Below are the code and all the weights of a small trained network. Each question names an input and a class and asks about switching units off, where a switched-off unit gives its printed mean instead of its output.

import numpy as np


def w(rows, s, z=0):
    codes = np.array(rows[::2]) - 128.0
    scale = np.full(codes.shape[1], s)
    scale[-1] = z or s
    return codes * scale


def f(y):
    return np.maximum(y, 0)


def log_softmax(a):
    a = a - a.max(-1, keepdims=True)
    return a - np.log(np.exp(a).sum(-1, keepdims=True))


def net(x, mask):
    res = np.array(x, float).reshape(1, 5) / 4 @ E
    y = f(res @ A[0][:, :-1].T + A[0][:, -1])
    res = res + np.where(mask, y, B[0][:, -1]) @ B[0][:, :-1]
    return log_softmax(res[-1] @ U[:, :-1].T + U[:, -1])


A, B = {}, {}
E = w([
[167,133,137,147,158,103,180,175,183,192,112],'x0',
[56,98,53,130,125,84,123,178,163,92,195],'x1',
[255,91,174,151,128,103,56,142,41,89,140],'x2',
[152,212,158,189,230,68,143,106,123,158,179],'x3',
[178,87,119,111,111,53,106,185,173,81,186],'x4',
],0.0096)
A[0] = w([
[120,106,77,139,113,82,92,193,159,55,225,177],'neuron 0',
[160,79,107,105,112,70,61,198,128,71,177,201],'neuron 1',
[144,157,117,166,192,93,190,159,207,168,167,154],'neuron 2',
[29,171,74,137,88,185,140,76,164,111,79,162],'neuron 3',
[131,67,89,98,115,50,61,184,147,89,204,70],'neuron 4',
[169,205,182,198,233,77,82,77,40,120,152,71],'neuron 5',
[254,104,153,138,98,147,90,139,91,139,70,250],'neuron 6',
[105,203,120,130,185,84,180,166,219,217,144,83],'neuron 7',
],0.0072,0.0019)
B[0] = w([
[42,75,81,206,77,47,157,165,119,57,234,244],'neuron 0',
[120,107,159,193,67,111,55,120,61,27,170,239],'neuron 1',
[170,141,109,134,185,77,199,158,194,160,163,234],'neuron 2',
[12,89,41,66,156,191,134,115,127,133,90,246],'neuron 3',
[102,130,125,205,31,78,108,185,97,10,213,235],'neuron 4',
[182,175,159,169,218,159,80,28,66,188,254,255],'neuron 5',
[202,160,249,109,78,144,9,195,118,120,30,232],'neuron 6',
[168,110,36,116,197,69,186,190,216,167,84,251],'neuron 7',
],0.0062,0.0091)
U = w([
[25,95,77,55,100,232,135,89,126,135,78,248],'0',
[193,175,158,145,190,136,100,44,84,160,181,144],'1',
[139,128,85,119,170,73,228,179,222,159,116,107],'2',
[207,114,202,91,61,161,75,175,115,124,2,105],'3',
[118,95,119,167,52,80,113,167,120,47,191,45],'4',
],0.0085,0.0013)

Each question gives the input, the list of numbers given to net, and the class t.
The units are the neurons (one row each of A and B). Each row of codes is followed by its name. A weight is (code - 128) times the scale printed after its matrix; where a second scale follows, it is the last column's (A, B and U).
mask holds one flag per neuron, in row order. A switched-off neuron (its flag False) gives its mean, the last column of its row in B, instead of its output. The means were averaged over made-up inputs and are rounded, as every weight is.
A unit's drop is (log p(t) with every unit on - log p(t) with that unit switched off) / (log p(t) with every unit on - log p(t) with every unit switched off).
The circuit of an input: a set's keep is (log p(t) with only the set's units on - log p(t) with every unit switched off) / (log p(t) with every unit on - log p(t) with every unit switched off). Starting from all 8 units, units are removed one at a time, each time the one whose removal leaves the highest keep (on an exact tie, the one counted first), for as long as the keep stays at least 0.8.
units of the circuit, in order: the units of the circuit, biggest drop first
k most important neurons: the k neurons with the biggest drops, biggest first
drop of u: that unit's drop, to one decimal
input [0,7,-4,3,1], class 2: units of the circuit, in order -> (neuron 7)
input [-4,0,-3,-8,3], class 0: 4 most important neurons -> (neuron 3; neuron 2; neuron 6; neuron 5)
input [-4,3,0,5,-1], class 1: units of the circuit, in order -> (neuron 5; neuron 4)
input [2,3,-2,8,-8], class 2: 4 most important neurons -> (neuron 7; neuron 2; neuron 1; neuron 6)
input [-6,1,8,-2,-3], class 3: 2 most important neurons -> (neuron 6; neuron 0)
input [3,-1,-6,-7,5], class 0: 2 most important neurons -> (neuron 3; neuron 2)
input [4,4,0,-4,-2], class 0: drop of neuron 6 -> 0.1
input [-6,-2,-7,5,-2], class 0: drop of neuron 3 -> 0.8
input [2,8,6,5,-7], class 1: drop of neuron 5 -> 0.1
input [-1,-2,-1,-6,2], class 3: drop of neuron 1 -> 0.0
